Below is a small trained network, with its code and all its weights. Each question gives an input and a target symbol and asks what happens when units are switched off, that is, made to give their printed mean instead of their output.

import numpy as np


def w(rows, s, z=0):
    codes = np.array(rows[::2]) - 128.0
    scale = np.full(codes.shape[1], s)
    scale[-1] = z or s
    return codes * scale


def f(y):
    return np.maximum(y, 0)


def softmax(a):
    e = np.exp(a - a.max(-1, keepdims=True))
    return e / e.sum(-1, keepdims=True)


def log_softmax(a):
    a = a - a.max(-1, keepdims=True)
    return a - np.log(np.exp(a).sum(-1, keepdims=True))


def net(x, mask):
    ids = ['βγδελπστφψ'.index(c) for c in x.split()]
    T = len(ids)
    res = E[ids] + P[:T]
    u = 0
    for l in range(2):
        r = res
        for j in range(2):
            rows = slice(2 * j, 2 * j + 2)
            q, k, v = (r @ M[l][rows].T for M in (Q, K, V))
            z = softmax(np.where(np.tri(T) > 0, q @ k.T / 2**0.5, -1e9)) @ v
            o = O[l][rows]
            res = res + np.where(mask[u + j], z, o[:, -1]) @ o[:, :-1]
        u += 2
        y = f(res @ A[l][:, :-1].T + A[l][:, -1])
        res = res + np.where(mask[u : u + 12], y, B[l][:, -1]) @ B[l][:, :-1]
        u += 12
    return log_softmax(res[-1] @ U[:, :-1].T + U[:, -1])


Q, K, V, O, A, B = {}, {}, {}, {}, {}, {}
E = w([
[93,146,169,54,145],'β',
[232,127,163,132,172],'γ',
[157,164,103,112,124],'δ',
[212,169,182,98,131],'ε',
[129,152,68,147,125],'λ',
[185,180,160,131,159],'π',
[94,10,165,65,159],'σ',
[154,155,96,128,145],'τ',
[155,102,98,57,212],'φ',
[203,156,135,35,61],'ψ',
],0.014)
P = w([
[167,157,91,8,85],'0',
[138,167,112,92,190],'1',
[188,123,96,91,68],'2',
[152,142,108,126,159],'3',
[100,169,190,226,191],'4',
[154,121,101,147,141],'5',
[116,153,177,229,158],'6',
[155,109,96,155,131],'7',
[124,143,174,221,153],'8',
],0.012)
Q[0] = w([
[109,183,15,213,85],'L0H1',
[252,194,99,152,190],'L0H1',
[169,147,162,131,128],'L0H2',
[155,125,116,153,149],'L0H2',
],0.042)
K[0] = w([
[194,213,37,162,125],'L0H1',
[132,149,148,254,68],'L0H1',
[166,154,129,128,135],'L0H2',
[146,129,82,129,142],'L0H2',
],0.043)
V[0] = w([
[114,134,112,91,157],'L0H1',
[152,159,91,80,175],'L0H1',
[61,118,74,76,158],'L0H2',
[126,2,168,134,141],'L0H2',
],0.01)
O[0] = w([
[140,113,77,106,134,177],'L0H1',
[181,104,62,191,117,252],'L0H1',
[254,142,142,229,98,222],'L0H2',
[226,216,83,98,229,107],'L0H2',
],0.0049,0.0036)
A[0] = w([
[94,217,93,162,110,75],'L0N1',
[158,129,111,21,37,83],'L0N2',
[91,63,10,133,68,68],'L0N3',
[132,192,97,98,120,158],'L0N4',
[176,105,108,45,101,129],'L0N5',
[96,129,55,34,105,133],'L0N6',
[142,133,138,35,23,2],'L0N7',
[145,203,85,91,19,111],'L0N8',
[152,90,27,122,94,154],'L0N9',
[23,155,138,188,114,65],'L0N10',
[73,220,84,112,165,147],'L0N11',
[21,81,149,193,154,96],'L0N12',
],0.014,0.0091)
B[0] = w([
[88,137,143,172,177,136],'L0N1',
[165,171,191,192,161,202],'L0N2',
[160,163,184,79,192,156],'L0N3',
[167,158,153,119,128,177],'L0N4',
[76,72,166,91,143,254],'L0N5',
[131,162,173,85,74,192],'L0N6',
[150,112,1,127,111,156],'L0N7',
[68,93,161,116,138,180],'L0N8',
[90,120,39,187,99,252],'L0N9',
[220,72,128,47,99,139],'L0N10',
[108,154,125,136,93,147],'L0N11',
[71,138,147,196,160,153],'L0N12',
],0.025,0.0078)
Q[1] = w([
[143,110,91,4,78],'L1H1',
[56,210,205,244,115],'L1H1',
[143,84,49,143,246],'L1H2',
[183,219,169,15,128],'L1H2',
],0.043)
K[1] = w([
[146,95,225,134,114],'L1H1',
[58,134,27,171,107],'L1H1',
[48,177,254,88,127],'L1H2',
[223,139,105,125,155],'L1H2',
],0.058)
V[1] = w([
[149,92,159,92,159],'L1H1',
[107,114,78,184,79],'L1H1',
[140,150,148,121,150],'L1H2',
[170,97,152,161,3],'L1H2',
],0.004)
O[1] = w([
[1,200,58,154,100,69],'L1H1',
[209,10,191,54,78,253],'L1H1',
[116,58,76,178,82,133],'L1H2',
[21,216,99,162,137,129],'L1H2',
],0.0016,0.0023)
A[1] = w([
[141,153,58,63,12,96],'L1N1',
[194,189,95,90,21,172],'L1N2',
[143,167,123,34,98,107],'L1N3',
[253,167,147,155,133,84],'L1N4',
[97,179,192,151,112,160],'L1N5',
[109,210,94,147,36,99],'L1N6',
[237,166,131,121,212,161],'L1N7',
[221,171,154,102,104,77],'L1N8',
[207,213,118,182,100,118],'L1N9',
[183,104,96,58,138,181],'L1N10',
[86,165,211,156,106,8],'L1N11',
[102,153,105,179,154,55],'L1N12',
],0.016,0.013)
B[1] = w([
[97,53,125,71,55,154],'L1N1',
[252,166,147,188,123,144],'L1N2',
[112,170,158,124,46,133],'L1N3',
[188,89,166,142,148,154],'L1N4',
[89,82,175,132,131,249],'L1N5',
[88,157,70,154,198,152],'L1N6',
[86,195,83,144,96,195],'L1N7',
[79,89,126,112,173,138],'L1N8',
[146,67,132,101,154,159],'L1N9',
[165,201,151,91,127,171],'L1N10',
[222,119,65,136,141,198],'L1N11',
[144,118,151,79,108,158],'L1N12',
],0.034,0.012)
U = w([
[184,120,140,103,76,4],'β',
[172,173,76,139,117,231],'γ',
[96,114,57,218,93,240],'δ',
[48,121,197,148,151,234],'ε',
[137,120,92,73,198,41],'λ',
[216,142,126,126,161,14],'π',
[196,138,145,1,179,43],'σ',
[207,108,59,106,116,31],'τ',
[160,102,90,39,79,196],'φ',
[157,55,176,118,147,169],'ψ',
],0.0059,0.0042)

Each question gives the input, a string of symbols that net reads in full, and the target symbol t.
The units are the heads (2 rows each of Q, K, V and O) and the neurons (one row each of A and B). Each row of codes is followed by its name. A weight is (code - 128) times the scale printed after its matrix; where a second scale follows, it is the last column's (O, A, B and U).
mask holds one flag per unit, layer by layer, with each layer's heads first. A switched-off unit (its flag False) gives its mean, the last column of its rows in O or B, instead of its output. The means were averaged over made-up inputs and are rounded, as every weight is.
A unit's drop is (log p(t) with every unit on - log p(t) with that unit switched off) / (log p(t) with every unit on - log p(t) with every unit switched off).
The circuit of an input: a set's keep is (log p(t) with only the set's units on - log p(t) with every unit switched off) / (log p(t) with every unit on - log p(t) with every unit switched off). Starting from the 12 units with the biggest drops (on a tie, the unit counted first), units are removed one at a time, each time the one whose removal leaves the highest keep (on an exact tie, the one counted first), for as long as the keep stays at least 0.8.
circuit, biggest first: the units of the circuit, biggest drop first
unit that matters most: the unit with the biggest drop
k most important neurons: the k neurons with the biggest drops, biggest first
top k neurons in layer l: the k neurons of layer l with the biggest drops, biggest first
which heads matter: for each layer, one digit per head in row order, 1 if its drop is at least 0.15 and else 0, layers parted by /
input φ φ σ γ φ φ δ, target ψ: unit that matters most => L0N9
input λ γ ε π, target π: circuit, biggest first => [L0N5 L1N2]
input φ φ τ, target ψ: 2 most important neurons => [L0N2 L1N7]
input ψ γ ψ λ λ φ, target φ: circuit, biggest first => [L0N2 L1N1 L0N9]
input σ σ β φ γ σ σ, target γ: top 3 neurons in layer 0 => [L0N5 L0N9 L0N2]
input ψ λ γ σ φ τ γ, target ε: top 4 neurons in layer 0 => [L0N2 L0N9 L0N7 L0N6]
input λ γ δ φ λ ψ, target ψ: 4 most important neurons => [L0N2 L1N5 L1N11 L0N6]
input φ φ σ φ φ, target γ: 2 most important neurons => [L0N2 L1N7]
input ψ λ γ φ σ σ, target σ: circuit, biggest first => [L0H2 L1N10 L0N2]
input φ τ π π, target π: 2 most important neurons => [L0N5 L0N2]
input σ σ λ τ λ λ τ, target ε: which heads matter => 01 / 00
input γ δ λ δ δ φ φ ψ λ, target ε: 4 most important neurons => [L0N12 L0N10 L0N2 L0N9]
input τ π σ σ φ φ τ λ, target λ: circuit, biggest first => [L1N6 L0N5 L1N9]
input ψ γ σ τ β φ φ φ λ, target ψ: circuit, biggest first => [L1N9 L0N5]
input λ φ σ φ, target σ: top 2 neurons in layer 0 => [L0N2 L0N12]
input δ φ π λ γ φ σ φ, target σ: which heads matter => 11 / 00
input σ ψ γ φ σ φ β ψ π, target ψ: 4 most important neurons => [L0N9 L0N11 L1N5 L1N9]
input ψ φ β, target ψ: circuit, biggest first => [L0N2 L1N5 L1N11]
input σ φ φ, target ε: circuit, biggest first => [L1N11]
input λ σ σ, target ε: 2 most important neurons => [L0N5 L0N9]
